(in the rows, 128 means zero)
Each row has a class, written as a number after it.
[178 117 110 137 132 153 113 100 156 141  57 180 121 135 117 126 165  62
 147 188 112 175 123 131 100 107  86 171 113 127 124 121 179 158  91 159
 151  79  87] | 4
[126 170  90 140 130 151 103 131 106 130 117 150 151 108 137 146 129 100
 153 137 150 114 119 146 120 126 136 134 130 145 126 164 144 139 161 100
 129 108 126] | 5
[120 191  88  80  94 146 164 142 120 196  87 112 192  82 169  98  92 171
 121 202 127 125 155  96 151 131 148  70 135  82  75 143 150 125 101 113
 128  94 159] | 3
[127 129  85 117 119 132 143 140 149 120 155 122 142 124 122 116 125 150
 118 158 125 111 127 135 127 116 120 111 135 122 110 119 133 115 101 125
 148 151 124] | 8
[128 165 117 139 122 150 102 115 110 133 144 132 134 130 115 122 130 115
 143 130 138 110 120 143 114 127 143 128 135 149 130 141 135 119 167 120
 108 138 154] | 2
[153 143 152 109 129 131 116 161 180 117 118  79 107 170 127  83 138 157
  85 123 107 102 143  96 131 169 106 120 147  69  50 125 160 112 117 111
 170 190 209] | 4
[107  78 160 123 146 108 130 110 134 135 103 123 108 151 118 139 140 159
 139 118 127 128 117  93 105 148 149 119 144 125 134  95 114 120 113 101
 146  93  95] | 7
[134 183 101 145 133 136 102 125 108 119 127 146 149 127 106 144 129 111
 147 137 147 123 128 147 145 103 126 125 143 143 101 152 141 132 142 111
 125 117 135] | 3
[148 126 113 128 110 155 133 139 140 134  92 135 121  99 137  97 139 133
 140 140 116 127 124 146  94 138 129 139 136 110 151 130 140 132 144 124
 139 139 131] | 6
[ 99  90 146  84 144  77 125 169 159 138  94 117 130 155  97 135 144 121
 152 116 106 135 115 135 119 147 152 121 136 147 107 107 130  99 147  92
 123 118 101] | 7
[168 150 122 166 142 159 148 107 114  66 139 133 116  89 144 143 112  65
 129 146 145 141 143 185 158 122 107 139 129 142 123 163 137 142 111 115
 137  52  77] | 0
[126 152 136 114 117 114 147  86 100 135 120 188 163 116 136  98 113 117
  84 100 108 171 151 163 158 148 100 136 105 117 144 134 134 167 156 100
  72 157  82] | 7
[118 131  87 117 121 126 144 147 144 113 145 112 144 114 130 123 131 152
 135 154 124 109 130 134 117 123 126 113 136 143 107 114 127 115 111 115
 141 167 121] | 1
[147 131 107 116 106 138 152 114 177  73  95 124 113 125 160 146 189  81
 135 171 167  85  69 154 110 132 149 132 127  89  93 163 136 122 134 144
 144 157 186] | 7
[142 127 113 134 114 151 131 134 128 135 114 133 129  96 137 113 130 130
 141 137 125 134 114 143  91 137 132 135 134 118 146 128 129 131 147 120
 128 133 123] | 6
[124 169 113 146 131 139 112 119  93 120  96 167 137 138  93 137 128 135
 152 119 137 106 129 152 121 127 138 126 145 134 121 139 158 141 172 106
 135 134 134] | 5
[114 165  91 125 136 137 101 129  91 125 122 143 152 137 106 136 108 106
 127 140 154 121 124 148 122 111 128 117 144 138 108 149 137 137 151 114
 126 125 141] | 8
[168 125 193 146  80 101 126  98 162  94 159 126 123 108 116 107 107  63
  93 108 101 188  94 226 111 134  87 146 138 121 147 153 160 139 187 125
  97 127  99] | 1
[132 130  91 127 117 126 134 141 147 137 165 126 144 128 132 111 122 149
 127 137 122 103 140 130 102 126 118 107 132 131 120 121 128 119 120 112
 157 150 123] | 4
[127 177  88 144 109 130 104 122  94 131 119 133 145 140 124 139 139 105
 147 125 151 117 102 151 123 120 138 126 140 150 125 151 142 130 175 104
  91 135 149] | 7
[170 142 100 127 141 171 146 150 135 107  69 144 120  66 122 142 191 178
 167  94 137 177 123  79 156 121 117 104 128  94 117  98 133 163  35 153
 185  79 117] | 0
[131 132  80 129 129 116 131 138 162 126 149 116 141 129 121 114 132 159
 137 145 123 113 143 147 124 112 131 111 131 127 111 112 127  99  87 122
 160 148 113] | 0
[132 175  81 143 128 153 100 131 122 124 143 134 139 115 132 149 132 115
 147 141 149 115 126 126 124 124 134 137 128 144 107 144 152 132 138  98
 114 104 139] | 5
[118  92 181 104 150  88 120 165 152 132 109 149 124 153 101 126  95 142
 143  94 116 161 155 102  97 165 139 137 173 132 116 114 120 119 138  87
 177  88  98] | 6
[116 138  93 131 122 132 141 147 158 131 144 119 140 120 126 131 126 151
 134 149 110  96 134 146 117 116 124 119 122 137 117 120 129 103 106 127
 153 138 110] | 5
[115 100 127 122 145 133 104 138 122 148 112 118 136 129 130 133 111 148
 164 127 138 149 128  92 114 148 133 120 157 129 132 118 116 110 114  95
 131  88 111] | 6
[120 115  98 120 110 125 140 147 152 130 160 118 138 126 131 119 126 150
 130 154 124 113 127 148 111 118 132 114 125 135 113 119 130  99 118 130
 134 169 124] | 2
[141 118 135 127 107 150 132 127 131 134 118 132 122 102 136  98 149 133
 142 140 113 134 111 155 102 141 134 130 145 126 141 129 136 127 157 124
 129 146 137] | 2
[137 127 131 127 121 143 134 133 131 126 104 129 122 101 124 101 146 128
 156 133 114 124 114 160 105 139 146 132 147 133 148 128 131 131 159 118
 127 129 140] | 1
[145 112 125 103 120 199 140 140 157 114  66 150 143 183 117  76  80 110
 130 130 127 168 161 189 212 114  89 140  91  97 126 156 194 129 126 153
 163 143 150] | 4
[108 107 136 106 136 138 110 154 123 112 129 124 130 149 146 103 122 146
 110 124 119 165 113  98 103 173 152 120 172 124 111 101 134 137  84  97
 128  95 103] | 8
[141 175  99 140 127 137 115 123  98 141 128 131 135 130 122 137 139 118
 147 153 142 101 125 126 140 120 145 122 125 151 118 153 134 129 140 106
 116 141 144] | 2
[119 102 165 127 145 109 137 126 141 132  80 106 126 112 125 115 135 141
 152  85  96 128 155 158 124 134 148 114 124 137 107 103 120 131  71  83
 154 111 102] | 0
[159  67 206  92 147  96 110 103 160 173  85 201 125 127 147 113 159  61
  75 155 115 119 117 121 130 187 105 175 152  98  92 146 199 156 214 110
 100 121 123] | 4
[171 128 150 193  83 117 154  52  94 177 182 144 153 143 180 113 114 123
 133 141 107 119 144 108 103 134 126 148 150 167  66 117 149 165 111  73
 107 166 182] | 4
[163  94 143  87 125  80 143 165 196 104 130  87 140 125 176 127 149 125
 132 198 129 152 113 108  99 199 128 114 149  81  90 139 146 104  72 108
 116 172  99] | 8
[133 129 154 124 128 119 144 113 143 132 115 124 127 139 112 119 131 163
 150  96 112 141 144 135 140 163 138 119 159 142 109  96 136 138 112  81
 124 107 118] | 4
[100 179 169 142 159 179 110  94 115 118 110 150 124 107  85 158 147 177
 136  56 100 124 121  96 158 132  66 155 143 123 146 104  55 141 128 144
  96 116 118] | 3
[140 124 126 116 125 154 134 134 133 128 116 135 129  96 125 103 145 136
 156 142 118 129 108 149 100 147 138 130 148 124 145 128 126 138 157 116
 132 139 138] | 1
[123 125 118 118 112 152 132 138 132 136 127 125 128  94 137 107 139 130
 142 129 104 139 115 153  93 141 131 122 132 130 152 127 132 136 155 120
 130 126 128] | 5
[135 120 141 119 116 147 102 199  91  86 142 172 129 144 115 112 116 207
 108 117 150 213 118 208 120 136 109 111 171 119 150 126 127 148  54 158
 145 176  63] | 2
[168  77 164 139 137  80 125 187 126 108 107 149  92 138 162 155 137 122
  88 168 136  82 178 108 109 104  89 120 121 101 125 144 171 137  52 168
 151 127  79] | 0
[121 187 172 108 171 139 119 130 157 145  94 138 143 171 121 119 140  66
 128 176 131 118 123 142 113 113 188 159 125 149  75 126 112 120 120 155
 168  75 176] | 3
[121 143  77 121 130 117 129 142 152 124 158 103 150 112 129 120 119 139
 126 142 124 114 143 134 120 119 128 102 120 127 104 122 124  98 102 119
 149 136 111] | 0
[148 135 123 132 112 148 124 121 129 142 110 140 130 112 128  92 143 137
 144 126 113 132 119 148  93 145 129 125 145 113 145 129 134 138 153 116
 138 130 140] | 4
[136 189  79 147 126 132 108 132 118 134  78 146 141 122 106 128 131 106
 158 131 137 107 130 156 114 122 142 142 150 139 117 145 146 123 170 100
 122 119 140] | 6
[112 113 144 107 124 112 129 133 162 132 115 112 138 153 109 112 114 155
 128 135 107 150 131 150 137 137 145 130 141 139 114 104 133 102  82 123
 136 130 110] | 8
[117 129  99 128 121 126 139 137 140 125 159 122 144 117 129 130 117 154
 129 146 125 121 140 126 125 114 131 122 116 135 110 127 119 113 113 124
 144 165 116] | 3
[137 112 131 120 113 148 128 130 129 140 117 125 127 102 131  96 137 128
 134 146 111 132 110 155  97 134 132 131 138 118 148 126 135 134 150 119
 121 134 135] | 8
[120 117 141 124  84 126 116 117 128  70 155 117 147 145 133 144 112 152
 117  90 190 112 103 162 153 126 170 107  80 122 145 143 181 115 155 139
 111 219 129] | 0
[128 166  93 135 140 133  84 134 114 132 136 127 136 133 109 144 127 115
 142 127 152 100 124 143 133 123 136 123 139 148 123 153 140 118 142 116
 119 120 128] | 0
[148 140 123 133 116 142 130 125 129 140 107 132 127 108 131  97 149 129
 145 132 112 135 111 158  93 148 139 128 144 118 143 128 126 135 155 115
 132 123 135] | 4
[134 120 122 124 119 149 132 136 122 134 114 129 132 105 129  95 141 134
 148 138 113 126 103 156 113 141 143 118 148 126 145 128 137 129 151 120
 123 134 137] | 1
[142 167  96 144 116 130  97 124 116 132 136 147 134 135 111 133 138 131
 133 124 143 112 120 130 127 134 130 135 158 153 109 148 145 130 150 111
 144 137 147] | 4
[123 100 145 111 135 120 131 122 147 138 110 131 132 151 141 121 134 147
 140 135 123 167 134 109 137 163 125 150 160 149 115 102 126 128 124 103
 135 123 112] | 4
[130 194  86 147 134 139  97 130 107 125 114 127 144 126 120 125 123 109
 151 125 149  95 143 165 124 115 144 136 136 143 115 150 139 124 170  96
 112 129 152] | 0
[140 169  94 148 120 132 118 119 103 117 149 137 135 120 117 143 130  98
 143 152 156  97 120 161 126 115 140 122 134 150 117 154 149 122 183 107
 101 136 139] | 2
[112 107 129 121 121  79  93 133 164 175  92 174 162 143 159 158 134 115
 108 133 147 168  97 105 147 119 136 162 154 131  80 150 144 126 115 112
 181  93 112] | 5
[131 149  80 125 117 131 137 137 141 135 160 121 151 129 139 112 128 149
 126 148 124 107 138 128 110 123 112 107 128 131 117 118 123 122 116 113
 141 158 125] | 4
[128 182  77 132 144 123  89 125 119 125 120 132 146 121  97 145 144 117
 156 131 164 115 122 151 128 117 140 122 152 153  99 143 141 127 150 108
 126 142 156] | 1
[168 191 117 168 138 140  79 113 117 140 138 138 145 107 134 119 132 124
 112 142 154 210  98 155 119 134 119 154 137  82 117 131 125 117 119 125
  81  68 110] | 7
[112 165 193 121 100 106 198 115 185  89 172 111 161 111 157 173 119 130
  73 170 113  83 113 170 122 114  66 144 112 120  84 106  95 102 142 171
  99 179 110] | 5
[120 142 121 170 103 209 166 139 150  83 143 115 125 137 164 161 109 171
 139 144 143 147  95 187 146  96  97 158 107 101 147  99 108 104  63 210
  71 114 124] | 5
[124 166 182 139 116 188 105 121 120 104  40 173 163 168 192 114 146 147
 107  70 134 144 125  53 155 140  72 135 163  71 103 124 135 151  40 166
 142  95 164] | 7
[115  86 143 118 142 113 136 127 133 118 132  91 106 122 130 116 117 131
 144 119 106 153 148 144 122 142 126 133 130 139 149 114 100 115 145 101
 115 127 108] | 0
[133 176 120 137 127 114  88 119 106 110 161 139 129 139 128 158 119  96
 113 132 170 129 109 115 129 154 139 132 163 146 113 170 136 128 178 102
 107 111 124] | 2
[111  81 148 104 134 127 122 154 120 129 144 110 131 115 146 128 123 145
 134 121 125 152 122 116 128 150 135  99 133 128 119 122 137 129 118  94
 131 112 116] | 5
[143 121 134 129 113 150 132 130 135 136 122 130 122 101 134  98 149 138
 145 144 111 142 114 144 106 139 148 139 139 124 137 126 137 135 153 118
 129 139 137] | 3
[127 126 116 126 113 151 141 128 141 126 129 131 128  97 132 116 136 136
 144 139 115 129 115 167  96 137 131 127 138 124 140 128 131 131 153 121
 140 130 130] | 5
[134 132 126  91 158 130 113 145 149 140 129 117 134 139 116 105 137 133
 150 144 114 154 137 109 118 164 136 109 143 126 109 108 123 126  97  88
 134  84 117] | 4
[135 124  81 124 120 128 145 145 158 131 155 116 144 114 130 118 130 148
 131 166 124 102 130 142 112 106 127 110 127 122 109 116 132 114  88 115
 151 145 122] | 8
[ 86  83 157  95 147 116 104 119 114 155 128 125 135 141 104 107 120 161
 140 132 107 144 128  96  92 153 164 102 142 131 101  90 118 103 111 100
 130 121 125] | 2
[115 104 138 144 156 181 142 128  44 200  49 108 151  93 159 128 124 104
 123 130 114 182  89 139 152  87 105  90  94  94  95 113 128 177 109 134
 108  81 124] | 3
[170 176  95 150 132 114 156 194 124 125 124 148 145  99 189 149 134 148
 112 151 125 154 152 132 128 151  86 111 152  84  81 134 127 149  11 133
  79 111  72] | 2
